Every row comes from one small tree of marks. The marks that hang from a mark follow it in brackets, in the order of their numbers. Every link used is in the known rows. Which tree was each row made from?
Each row is shifted at random along 3 fixed directions that mean nothing.
Known rows:
Z_893(Z_196(Z_94 Z_910 Z_965(Z_136)) Z_812): [ -58   22 -263 -180  117 -171  -25  -19  -27   31  138 -106  219 -188
 -250  209   -7  349   79 -130  238 -133    4  -69  608 -102 -344 -184
 -259  558  -71  -66 -325  319   94  582 -157   59   96  189  248  130
   21  -41   66   78   83  -24  188  125  104   60  -97  -47]
Z_739(Z_910(Z_162(Z_965(Z_893) Z_982(Z_812)) Z_224)): [  91  150 -225  -95 -215  168  -73  146  180  -50  132  -88  -11 -144
  -64  167   -5   93  -41 -212  220   33 -197  -50  175 -189 -237  -84
 -264   39  172   38 -208  -32 -209  283   22  171 -344   23  221  -11
   46 -113  112  -12   39   25   83   53 -124 -132   90   76]
Z_196(Z_94(Z_345(Z_162) Z_780(Z_868(Z_739 Z_862 Z_982)))): [ 147  -45   88 -410  -53  -36  252 -186 -198  -17   85  -90  444 -376
  -38  206   -7  291   76 -284  474 -109 -168 -135  367 -255 -519  -60
 -206  319  156  195 -160  211 -128  535 -122  287   57  259  199   59
  -38   64  205 -268  -83  331  122  301  111  246  -81 -120]
Z_442(Z_162(Z_965(Z_224 Z_910)) Z_868(Z_982)): [ 159  205 -131   95 -191  174   45 -144 -152   12 -160  -91 -168   20
  216 -115  128  -33 -103   85  -65  382 -106   84 -423  -77  -10  -47
  240 -439  262  129  332 -277  217 -577  194   39 -183  -43 -123 -156
  258   77 -213 -209  -37 -358 -137 -242 -295 -279   84  188]
Z_196(Z_94(Z_780) Z_910): [ -39   90  -32  -33 -244   54  -75  394  164 -104  166   11  154  180
 -256  418   81  238  -97  -15    6  -90  130  -49  317   37   41   12
 -337  329  -99  -55 -428  -63 -415  676 -112  463 -549   34  160  -56
 -314  -88  108  280  -77  185   83  363 -185 -106   60  -59]
Z_94(Z_345 Z_442 Z_739(Z_910) Z_780(Z_982)): [ -19 -118  -26 -133 -102   74  138   -9 -221  139   93  -77  252 -220
  -39  128  -67  200   20 -183  272  -18   38 -148  226 -277 -262  127
  -62  165  104  141 -154   49 -193  311  -35  207  111  150  343    8
   56  154  269  -99   71  224    8  281   74  160  -77  -95]
Z_442(Z_162(Z_196 Z_965 Z_982) Z_780 Z_868(Z_739 Z_862)): [ 123  229 -108 -201 -110  -53  209 -443 -195  193 -153 -214  102 -126
  113 -154   88   18  117   84  186  251 -199 -113  -40 -263 -256  -66
  160 -164  253  175  309   51  265 -322  124   58   75  117  -53   63
  158  -94 -138 -408   75 -177   38 -190  -28  -18   56  138]
Z_812(Z_196(Z_94(Z_442) Z_224)): [ -41  108 -111   78  -29   42 -111   88   24  -53  129  -55  -17  181
  -93   71  168  188 -116  191  -49   77  159   60   42   72   42  135
    5   57 -107  -34  -60 -211  -56   74   21  179 -229   47  137   21
   -5 -112  -12  140   45  -91   65  -39 -120  -10   13   40]
Z_910(Z_162(Z_982) Z_224(Z_94 Z_739 Z_893) Z_868(Z_442)): [ 231  277 -153  -20 -257  186  -19 -441  -12 -131 -179 -139   46 -162
  310 -142   59   46  -51  -95    5  198 -358   -7 -187 -108  -16   34
   -4 -266  442  157   90 -216   72 -249  156  147 -222 -131  -54   -6
  188   80  108 -560  -40   12   27  -46 -424 -144  121  204]
Z_965(Z_136 Z_739 Z_893(Z_196)): [-241  174 -124    8  155 -251  -20  173  248  109  163  104  233  203
 -434  203   96  223   41   22   49 -150  187 -135  479  -68 -166 -269
  -80  526 -199 -263 -357   50   -4  397 -149   40  -48  274  206   36
   29 -188 -169  389   50 -218  220   11  392  -16   13 -149]
Z_965(Z_224 Z_910(Z_868)): [  16   60 -183 -143  170 -144    5  -65  -90   13   35    5  268 -211
 -136   12  -82  117   39 -213  275  -18  -96  -19  336 -203 -273   -7
  -23  339  120  -11 -136  278  175  209  -69   16  215  138  222   -2
  225   61   18   53  120 -109  118 -124  248  -23  -90  -35]
Z_94(Z_345(Z_162(Z_965 Z_982)) Z_739): [ 200  -97  -89 -167 -180  174  209 -215 -177   39   49 -176  -12 -318
  207   61 -114  100   32 -238  253   58 -133  -69  -79 -257 -231  -48
 -131 -103  230  258   -5   36  -80   78   47  135  -77   88  168    7
  141  113  193 -369  -56  113  -26  146 -151   49  -15  -21]
Z_965(Z_136 Z_893(Z_812(Z_196(Z_94)))): [ -11   81  -17   67  101  -80  -33  -50  -17   12   83 -111   12   75
 -114   17  160  208   -8   48   12   16  170  -46   94  -30  -99  -80
   72  152  -60    8  -37 -155   87  -17  -22  -34  -36  110   15    2
  118 -106 -156  -59   15  -52   81  -33   45   -3  -45   -6]
Z_162(Z_965 Z_982(Z_812(Z_196))): [ -33   72 -118   76  -31   55  -14   69   37  109  141 -192 -198   76
  -17  -53   92   78    6  120   90   95   80  -89  -42 -131  -93   69
   49 -159  -71   22   12 -128   57 -177   70   23 -146   75   87    8
  150 -150 -119  -93  111 -156   52 -173    0  -69   47   46]
Z_162(Z_196(Z_94(Z_442) Z_965) Z_982): [  41  -10 -178 -130 -130   87   81  -57 -109  -45   84 -154  146 -320
  117  162  -44  213   22 -136  207   43  -99   -7  118 -113 -185  110
 -247  -39   55  108 -178  120  -62  254  -55  227 -100   66  305   37
   33  122  257 -227   49  129   23  191 -234   -4  -44   22]
Z_345(Z_162(Z_196(Z_224(Z_780)) Z_965)): [ 158  141  -94  119 -191  141   63  -74 -113   74  -92 -197 -330  135
  237  -82  145 -125  -33  212 -171  187   49   31 -383  -85  197  -51
  166 -324  228  220  232 -378  202 -523  126   61 -297  -13 -201  -18
   86 -106 -163 -242  -14 -234  -69 -150 -340 -139   82   94]
Z_196(Z_910(Z_162) Z_965(Z_739)): [-180  215 -296   39 -142 -108 -110  308  216   17   94    6 -151  492
 -330  237  183  170  -66  306 -179    8  190  -30  183   17   72  -84
   -9  239 -221 -181 -192 -102  -35  208   17  100 -393  104   20  -11
  -74 -176 -205  503   50 -456  181  -99   15 -230  123  -11]
Z_893(Z_965(Z_224 Z_910)): [ -64  137 -132  142 -158  137 -163  423  272  -41   83  106  -84  333
 -207  224   96  130 -153   62  -93   51  139   27  103   88  195 -105
 -119  123  -75 -131 -240 -234 -243  240  -36  270 -537   29   88 -166
  -57 -127 -133  410  -91 -193    6   85 -104 -263  115   48]
Z_893(Z_196(Z_94 Z_910)): [  63  112 -195 -117   40  -79  -22  -71  -68    1   60  -74  105 -108
  -87   11   51  188  -24  -41  141   52   14  -28  250  -27 -211  -46
  -29  188   43  -55  -95   72  141  165   16   33   41   86  189   73
   74   -7   61  -31   59  -80   65  -31  -74    7  -72   53]
Z_94(Z_345 Z_442(Z_868) Z_780): [ -63   27   35  153   52  -75   82  -91 -286  173   -6 -150   -6  182
  -14  -88  157  -13   -2  223  -72  100  245  -97 -143 -193  -14  193
  366   -9  -33  174  212 -198  149 -385   56  -37  171  125  -30  -34
  138   46 -143  -48  160 -177   56 -139  132   54  -96 -103]
Z_780(Z_868(Z_739(Z_910(Z_224(Z_94))) Z_862) Z_982): [  17  253 -125  -27 -136   59 -194   96  240  -44   44   34  -26  368
 -157  -47  259  237  -89  129    1   95    0  -92  111   69   88   20
   82   41  128 -143  -64 -280  -87  101   86  188 -421  104  -64  -55
    9 -166 -264  111  -89 -117  117  -20  -92 -177  180  133]
Z_739(Z_910(Z_224(Z_94(Z_780) Z_965) Z_868(Z_442))): [ -42  125 -133   24  -78  -11  -25 -108  -48  -36  -37 -106  139  -67
    9    3   -1  131    1  -58   26  -12 -110  -82  215 -171  -51  107
  -84  173  168   81 -133   10    9  122  -58  199  -38    2  160    5
   62   43  126 -163   91   68  116   78  -64 -110  -26   -4]
Z_910(Z_162(Z_196) Z_224(Z_965(Z_739))): [  31  204 -233  -37 -138   78  -17  -38  159  -23    0  -47  -27   71
   -4  -10   30   86  -38   32   39  111 -128  -36   55  -79    4 -107
  -72  -26   95  -30  -55 -126  -31  -11   33  146 -238   -8   94    0
  103 -132   22  -25    6 -179   94  -46 -105 -224  105  105]
Z_893(Z_812 Z_965(Z_739)): [  36   26 -156  113  -87  120 -121   36  107   51  -29  -39 -177  245
   -9  -11   92  113  -51   91  -61  110  107  -32  -58   33  173  -58
  131   -9    9    1    8 -203    0  -64   72   32 -253   59  -24 -128
  134  -35 -250   59  -59 -222  -10   -4 -140 -187  101   97]
Z_739(Z_910(Z_224(Z_780(Z_868) Z_965(Z_136) Z_982))): [   0   94  -17  130 -180  132   32   41   22  -34  -43  -74   34  -72
   55   90  -44  142   15 -126  -38    1  -97  -91   69 -160   76  -84
 -211   18  222  110 -271  -80 -150  129  -78  283 -345  -24   14  -93
   17   57   67 -209  -41   72   25  238 -186 -275  107  -17]
Z_345(Z_162(Z_965(Z_739 Z_893) Z_982(Z_812))): [-158   38 -288 -222   70 -259   35   75  180  124  230  -74  140   -7
 -352  246    5  174  154  -85  310 -207    9 -140  515 -250 -397  -98
 -165  506 -141 -120 -333  342   64  510  -96   11   -8  346  283  111
  138 -160 -140  230  145 -234  338 -140  433   82   39 -144]
Z_136(Z_893(Z_812(Z_196(Z_910)) Z_965(Z_739))): [ 206   -8  -73   92 -175  249  -23 -115  -73   15 -178 -119 -220  -36
  222  -82   64  110  -88   -8  -56  260   41   55 -271   14  128 -177
  127 -256  208  100  109 -328   14 -319  179   45 -255  -58  -58 -107
  179   47  -72 -277 -118  -61 -247   74 -463 -159   80  212]
Z_780(Z_868(Z_442 Z_862) Z_982): [ 112   32   69  -59   12  118   20 -134 -154    1  -97   13   75 -140
  191 -166   66   80   10  -41  140  176  -70  -11 -150  -62  -36  218
  212 -301  160  182  130 -165  100 -313   52    5   49   61   24 -144
  169  143  -56 -231  -31  -29  -54  -23 -111  -30   13  123]
Z_982(Z_812(Z_196(Z_910(Z_224) Z_965))): [ -29   86 -182  -77  -76   74  -96  266  169  -32  188  -57   51    4
 -203  205   -5  216  -63   -9  187  -23  -19   12  357  -50 -127  -37
 -317  232 -121  -73 -316   28 -232  457  -59  284 -281    6  231   30
  -63 -220  171  210   53   27   83   88  -51  -98   61   51]
Z_224(Z_94 Z_739 Z_893): [  72  227  -52  182 -103  -29  -37 -302   10   26 -122 -159 -178  285
  128 -149  203   64  -35  217 -289  118  118  -60 -222   48  245   21
  225 -128  136   17  124 -374  190 -378  144  -13 -191  -20 -219  -30
  131  -36 -212 -300  -82 -164   50 -121 -268 -104   84  101]
Z_136(Z_196(Z_224(Z_94(Z_780(Z_868))) Z_910 Z_965)): [ 312  -24   -3   57 -263  313  139 -171 -328  -96 -213 -210 -116 -270
  488  -47   46    5  -66  -51 -118  296  -66  109 -499  -32  171  -23
   47 -453  397  250  164 -330   97 -458   83  251 -242 -121 -169 -126
   82  242  113 -547 -160  125 -313  225 -724 -217    2  131]
Z_893(Z_812(Z_196(Z_94(Z_442(Z_780(Z_868))))) Z_965(Z_136)): [  38  -43   32   95 -153  212  -21   -4  -54  -72  -36  -84   10  -14
  100   42   79  178  -23   -1  -15  160   45  -20  -92   -6   80   27
  -21 -102   27  182  -25 -221 -153  -52  -12  271 -299  -27   22 -109
   48   31  -21 -225  -78   76  -43  230 -282 -225   60   75]
Z_224(Z_94 Z_965(Z_910) Z_982): [-217  236 -194  176  -15 -221  -63   74   84   96   61 -123 -166  414
 -231   -7  198  182  -12  297 -194  -12  230 -119  168  -21   60   57
  104  149 -180 -177 -131 -103  186  -69   17  -25 -150  114    5    3
  107  -92 -254  136  118 -392  240 -232  118 -151   26  -11]
Z_812(Z_196(Z_94 Z_224(Z_780(Z_982) Z_893(Z_965)))): [ 240   23   26  -73  -62  149  143 -323 -216   -1 -114 -171   59 -359
  278 -117   -8  113   -2 -106  134  159  -94   30  -78  -57 -109  -46
  -64 -171  256  194   13 -100   80 -148   14  106  -34  -40   47   23
  119   49  192 -519  -47  143  -99  103 -357   30  -50  150]
Z_739(Z_910(Z_162(Z_196(Z_94)) Z_224(Z_780) Z_868(Z_442))): [  59  239 -298 -165   56 -150    4 -309 -195   13  -58 -179  184 -224
   15 -148   57   53   50  -40  220   73 -238  -78  245 -284 -350   52
  113  162  295  101  100  150  377 -109   35  -48  262   63  143  173
  222  -11   82 -270  259 -139  182 -246   52   -3  -87   58]
Z_739(Z_910(Z_224(Z_982(Z_812)) Z_868(Z_862))): [ 152   90 -163 -178  119  -18   19 -323 -198   56   14 -176  124 -365
   61 -219  -49  122   59 -201  330   53 -244  -62  193 -294 -378   61
   42   76  274  147   42  166  236  -34   52  -84  302   93  151   51
  327   57   70 -335  179    0   84 -189  108   62  -70   67]
Z_910(Z_162(Z_982) Z_224(Z_780)): [ 100  257 -100   50 -129   79  -33   31    7   41    4  -85 -160  140
   27  -47  128  -65  -67  111  -12  114  -35  -49 -106 -129  -12   75
   82 -152  140  107   60 -239   62 -233   92   18 -226  -21  -45  -38
   42 -115  -91  -56   78 -170   64 -173 -103 -109   47   66]
Z_910(Z_162(Z_196(Z_94(Z_780)) Z_982)): [ 171   78  -91 -217 -112   41  176 -189 -187    3   56 -183  149 -393
  117   45  -31   80   45 -215  289   76 -176  -99   83 -248 -386   30
 -125  -48  211  179  -20  105   50   80    9  127   40   62  222   79
   72   71  205 -395   68  150   41   58 -110   54  -85    7]
Z_739(Z_910(Z_224(Z_94))): [ 247  128  -99   26 -190  236  -75 -145  -40 -127  -56  -70  -95 -110
  238  -82    6   67 -121 -148    2  182 -139   36 -186   -3   68   55
  -13 -226  339  126   55 -255  -29 -116  122  146 -236 -130   52 -108
  125   87   93 -314 -111  115  -98   73 -419 -219   42  156]
Z_224(Z_94(Z_442) Z_780(Z_868(Z_739(Z_910))) Z_893): [ -90  137 -115   52   70 -300   38 -359 -164  142 -132 -180  122   78
  -39 -103  139  115  128  110  -78  -41   94 -166  185 -200  -76   74
  260  279  178   22   25   26  377 -140   43  -69  213  196  -62  116
  194   40 -169 -271  105 -141  193 -143  118   87  -25  -47]
Z_893(Z_196(Z_224(Z_739) Z_812 Z_910) Z_965(Z_136)): [ 231    9 -236  -38  -78  174   38 -311 -241   81 -160 -202  -72 -234
  263  -92   12  117   13  -38   -7  214 -107   75 -142  -87   16 -230
   61 -102  349  154  159 -118  283 -251   67   40    9   -5 -101   -4
  253   98    1 -355  -46 -152 -182   47 -409  -84   21  181]
Z_94(Z_345(Z_162(Z_965)) Z_739(Z_910(Z_224(Z_893(Z_812))))): [ -58  189 -258  165 -110  -43 -177   66  186  166  103 -168 -323  576
 -278    5  280  115  -85  299 -152  -31  238 -126  152  -91  112 -193
  155  326    4  -50   19 -326   -4   19  144  -55 -310  154 -133  113
   33 -355 -314  233   75 -328  224 -194   70   30  103   13]
Z_739(Z_910(Z_162(Z_982(Z_812)))): [ 117  157 -140  128 -371  335 -129  236  170  -72  103  -73 -268  114
   45  128   95   63 -148  -25  -22  177  -62  -37 -205  -47   24    5
  -51 -306  127   58  -39 -327 -246  -14  180  215 -569  -79   55 -137
   15  -39  -51  -34  -60  -72  -62   46 -363 -279  206  115]
Z_812(Z_196(Z_224 Z_910)): [  33  103 -109  -39  -44   46  -56  146   46  -12  105   -8   82  -12
 -156  145    9  182  -81  -22  117   31   29   39  254  -19  -82  -51
 -177  197    5  -47 -208   -4 -135  327   -1  231 -211   27  191   27
  -57 -134  115  164   21   -2   10   52  -79  -19   34   57]
Z_739(Z_910(Z_868(Z_862 Z_982(Z_812)))): [ 163  151  -72  109   -9   95    3 -232 -278   99 -106 -226 -275    5
  244 -341  207   -3  -49  155  -55  283   -4  -25 -427 -160  -68   87
  466 -454  244  203  433 -351  405 -770  230 -221  120   35 -183  -93
  355   84 -261 -380   89 -256 -139 -318 -188  -83  -17  137]
Z_910(Z_162 Z_224(Z_739 Z_893(Z_812)) Z_868(Z_982)): [  87  327 -158   51 -142   68 -157 -103  213  -19  -23  -59   11  160
  -97  -42  156  139  -90   32   39   50 -171  -83  194  -72  -54 -111
  -49  135  149  -13  -96 -166  -78   98  116   69 -263  -20  -47   35
   40 -196  -76  -67   37 -107  170  -82 -102  -53  144  143]
Z_345(Z_162(Z_965(Z_739(Z_910(Z_224)) Z_893) Z_982)): [ -13  128 -348 -145  -21 -127   -1  -52   51   98   57  -72  -58   20
 -140   32   40   73   47  -39  137   -6  -50  -43  188 -214 -219 -133
   20  215  158  -33  -77   88  194   91   58  -81  -46  208  170   80
  226  -86 -133   94  125 -324  162 -240  150  -44   33    0]
Z_893(Z_196(Z_94(Z_345) Z_910(Z_162 Z_868(Z_739)))): [ -30  294 -272    6  -75 -100  -87   41   60   26   76 -115  -62  417
 -259  -20  325  183 -114  318  -50  121  122 -118  114  -26 -124 -174
  223  173  -28 -156   84 -214  140  -69  122   17 -206  130  -78  110
   38 -204 -212  181  102 -406  172 -197  -14 -101   40   33]
Z_739(Z_910(Z_224(Z_780 Z_982(Z_812)) Z_868(Z_442))): [ -77  177 -165   13 -108   36 -121  148  116   18   85  -62  200  -18
 -165  140   14  136  -16  -67  206  -75 -148 -108  385 -205 -150   82
 -174  252   95  -15 -307   81 -119  380  -49  264 -198   49  202   -1
   18  -75   82   39  168   29  167   48   51  -86  101   -8]
Z_224(Z_780 Z_893 Z_965(Z_739 Z_910(Z_868(Z_862)))): [  84   49   -1  -28  -74  -38  178 -362 -237   51 -268 -195  139 -138
  198 -100  -21   93   97  -34  -64  103  -69  -30  -92 -208  102 -123
   89  -18  295  200   23  -74  194 -258  -18  107   -6   17 -162  -71
  223  141   11 -455  -28  -40  -41   53 -169 -137   10   65]
Z_739(Z_910(Z_224 Z_868(Z_862))): [ 154  144 -165  -69  246 -134    8 -439 -338  109 -117 -165  -75 -135
  128 -436   70   -9   38   29   76  162  -71  -16  -75 -236 -187   92
  410  -45  301  190  362  -31  539 -559  136 -348  477   88  -41   49
  400   52 -140 -284  200 -251   27 -427  111   50 -157   90]

Write each row's tree:
[ -70  221 -181 -155 -137 -131   55   27   82   75   43  -55  260   -9
 -286  211  -10  130   66  -19  206   34 -106 -117  487 -180 -253 -110
 -238  362  -27  -30 -212  297 -122  437  -27  293 -164   76  203  100
 -123 -206   47  123  120 -106  223   24   97 -123   91   24]  Z_442(Z_162(Z_196(Z_910) Z_965) Z_780 Z_868)
[ -69  297 -253   81   16 -102 -106   83   46   87   53 -115 -323  388
 -170 -163  227   13  -80  370 -133  150  138  -19    4  -71  -20    7
  211  -20  -76  -50  143 -262  228 -376  139 -142 -108   17  -40   96
  113 -300 -192  210  193 -482  152 -442   56 -119    8  113]  Z_812(Z_196(Z_910(Z_162(Z_965) Z_224)))
[ 241  -41  -27  -40 -168  260   78 -252 -256  -13 -182  -76  100 -336
  357 -112  -72   -6  -27 -226   87  214 -186    6 -258 -200   -9   89
  101 -248  480  274  157 -184   32 -238   91  193   15  -38   59 -103
  192  238  178 -456  -77  200 -237  173 -357  -77   -9   98]  Z_94(Z_739(Z_910(Z_224)) Z_780(Z_868(Z_442)))
[ 214   21  -16  -89 -128  235    0  -49  -14 -174   75  -47  131 -256
  120  113  -43  209 -109 -188  177  111 -108   87   23   46  -71   -3
 -257  -43  136   84 -142  -76 -227  286  -10  341 -290  -66  205  -39
  -27    6  252 -190 -125  255  -83  236 -357  -72   21  100]  Z_812(Z_196(Z_94 Z_224))
[  12  -22   55  -17 -165  110  -45  122  117  -83   30  -13  311 -100
  -57  305   89  285  -28 -177  163  -91   22  -96  315  -28  -46  -26
 -249  310   33  -21 -378  -54 -376  533  -89  399 -314  119  181  -21
 -187   11  105  -65 -120  415   29  502 -208  101   58  -51]  Z_136(Z_196(Z_94(Z_442 Z_780(Z_868(Z_739)))) Z_893(Z_812))
[-171  285 -286  267  101  -94 -204  237  131  198   59  -40 -241  477
 -328  -84  343  132  -89  343 -163   93  227  -71  147  -23  -14 -286
  267  196  -97 -201   36 -256  307 -250   58 -168 -120  203 -115   26
  165 -244 -509  360  167 -609   92 -334  157 -115   31   43]  Z_893(Z_196(Z_224) Z_812 Z_965(Z_136 Z_910(Z_868(Z_982))))
[  10   16 -213 -227   37 -198   14 -135 -308   82    2 -193  222 -121
  -80   94   66  159   79   59  199    0   50  -12  304 -165 -216  243
   55  304   -8  113   -9  231  242  182  -37   26  248  110  138   67
   73   61   71  -37  204  -45  156  -32   16  103 -128   11]  Z_196(Z_94(Z_442(Z_780)) Z_812 Z_910)
[  38  192  -89 -146    6  -62  -54  -87   -5  -10   42  -68  191  -33
 -125  -64   65  200   20  -83  203  -21 -125 -119  353 -151 -167   82
  -70  244  180   27 -172   68    9  237  -35  131  -56   78  104   33
   60  -66    3 -106   97   61  201  -12   87  -39    9   39]  Z_739(Z_910(Z_224(Z_94 Z_780(Z_982)) Z_868(Z_862)))
[ -55   39  -67  -90  149 -100  -17  -33  -44   56   29   62  203 -129
  -72  -57    6  121   71  -86  266    2  -37  -95  251 -123 -230  214
  103   90   -3   10  -99  160  131   50  -30  -51  216  166  226  -27
  148   75  -41   18  107 -106  144  -87  208   37  -29   -1]  Z_780(Z_868(Z_442) Z_982)
[ 149  100 -337 -155   -9   50   30 -291 -110  -20  -92 -102  101 -261
  116 -210  -16  160  -21 -135  194  221 -220   11   41 -105 -221 -185
   38  -22  283  -38   16   69  281 -121   66   23   63   51  153   32
  389  133   52 -299   76 -230  -15 -132 -161 -201  -35  158]  Z_893(Z_196(Z_94) Z_965(Z_739 Z_910(Z_224(Z_982) Z_868)))
[ -64  129 -183  -22   81  -81  -34   93    0   57   75  -44  -30   65
 -151  -22   33  130  -43   93   78   54   70   19  209  -80 -102  -16
  -23  146  -86  -57  -90  -18   91   22   -8   17   17   42  171   39
  114 -150   39  164  125 -200   77 -169  102  -80  -51   50]  Z_812(Z_196(Z_965(Z_910(Z_224))))
[-143  146  -67 -122   15 -175   24   28   23   77  106   60  297   -8
 -296  211  -26  119   48  -23  205  -95   12  -97  518 -160 -287  162
 -151  417 -183   26 -235  243 -121  459  -84  146   88  119  349   40
  -94 -103  106  241  139  -28  282   17  305   82  -17  -83]  Z_94(Z_442(Z_162 Z_780))
[ 106   61 -199 -177 -116   80   25  -10  -59   34   54 -167  131 -233
    8  128   21  189   27  -77  244   41 -111  -23  265  -82 -210  -55
 -220  106  127   -7 -208   79   48  273  -59  252 -147   62  130   45
   33  -23  128 -179   23   37   33  132 -229  -44   32   86]  Z_893(Z_196(Z_224(Z_94 Z_780(Z_982(Z_812))) Z_910 Z_965))
[ -79   15 -111 -100  101 -185   98 -122   11   55    6  -27  237 -118
 -119  100  -76  184  101 -117  134  -92   23  -75  320 -141 -150  -66
  -93  326  -37  -42 -243  200   51  270 -127   29  116  174  222  -12
  135   29   41   18   30  -67  141   63  185   -9  -47  -70]  Z_224(Z_965(Z_739 Z_893))
[  30  101 -132   28 -145  -52  -21   27  -51  -11   10 -228   80  103
 -113  235  136  194   -7  103  -98  -60   91   -7  232  -81   66  -74
 -194  373   42   42 -227    9  -44  337  -73  259 -273   44 -122   61
 -145  -90   13   -2   49   31  118  170 -227  -19   11  -21]  Z_196(Z_224(Z_94(Z_780) Z_893) Z_812 Z_910(Z_868) Z_965)
[ 176   89 -114  -15 -166  236    8 -143  -99  -67  -33 -116  -22 -274
  258  -62   -7  -10  -27 -142  176  197 -264  -14 -230 -198 -195  146
   67 -370  236  226  125  -97   61 -272  126   63  -73  -50   86  -97
  225  143   65 -364   48  -38  -49  -71 -243 -136   63  107]  Z_910(Z_162(Z_982(Z_812)) Z_868(Z_442))
[  19  121 -198  -86  119 -139  -80 -145  130   87  126  -71  236  -11
 -273   67   95  264   12  -87  194  -84   49  -98  518  -51 -241 -188
 -105  554   18 -183 -214  108   46  457  -43   60   50  238  188  136
   80 -184  -73   56   34   -7  183   12  167  195  -33    4]  Z_965(Z_893(Z_196(Z_224(Z_94(Z_739))) Z_812))
[  53  116 -250   25 -112   27   -3  -30 -107  118   -7 -253  -76    1
   12   26   92  155   -4  141   30   93   11    4   91 -107   15  -42
  -35   14   96   17  -32  -12  149  -15   45   95 -124   45  -24   53
   78  -66  -12  -98  130 -190   25  -50 -218  -39   46  123]  Z_162(Z_196(Z_224(Z_965 Z_982) Z_812 Z_910))
[  83  120 -119  -94  -11  -99   30 -294  -91   38  -45 -157  159  -38
   27   27   33  128   68   -7   56  -33  -50  -61  192  -97  -26   47
  -35  243  200   44  -81   55  167  147  -46  163  -28   81    1   45
   77   -5  -23 -240   -6   16  128   18  -71   24   17    8]  Z_196(Z_224(Z_94 Z_739 Z_780))
[ 255   57  105   -2 -182  293   34 -142  -91  -38 -164  -14 -101    5
  330 -199  128   63  -63   20  -11  304  -64    4 -471   31  169   82
  250 -548  288  189  240 -429    4 -476  159  107 -263  -18 -190 -219
  146  118 -144 -355 -212   -5 -212   74 -412 -183  126  201]  Z_780(Z_868(Z_739 Z_862) Z_982)
[  56   51 -118  -55   31  -33  119 -266  -56   72  -73  -73  119 -218
   77  -25  -62  134   45  -93   84   50  -34  -30  122  -92 -121 -193
  -52   90   87   10  -99   47  133   24  -10    2  110   79  146   34
  159   39  112 -217  -12  -63    1   49  -80   -7  -33   36]  Z_224(Z_893(Z_196(Z_965(Z_739))))
[-159  335 -182  156 -110  -22  -84  172  121   69   52 -104 -220  441
 -150  -20  317   80  -66  423 -179  131  106  -72  -55  -71   55   30
  180 -144 -136  -24   84 -302   95 -310   86    4 -305  102  -80   18
   -7 -224 -277  200  172 -460  146 -275   -1 -126   99   59]  Z_910(Z_162(Z_196(Z_965) Z_982) Z_868(Z_442 Z_862))
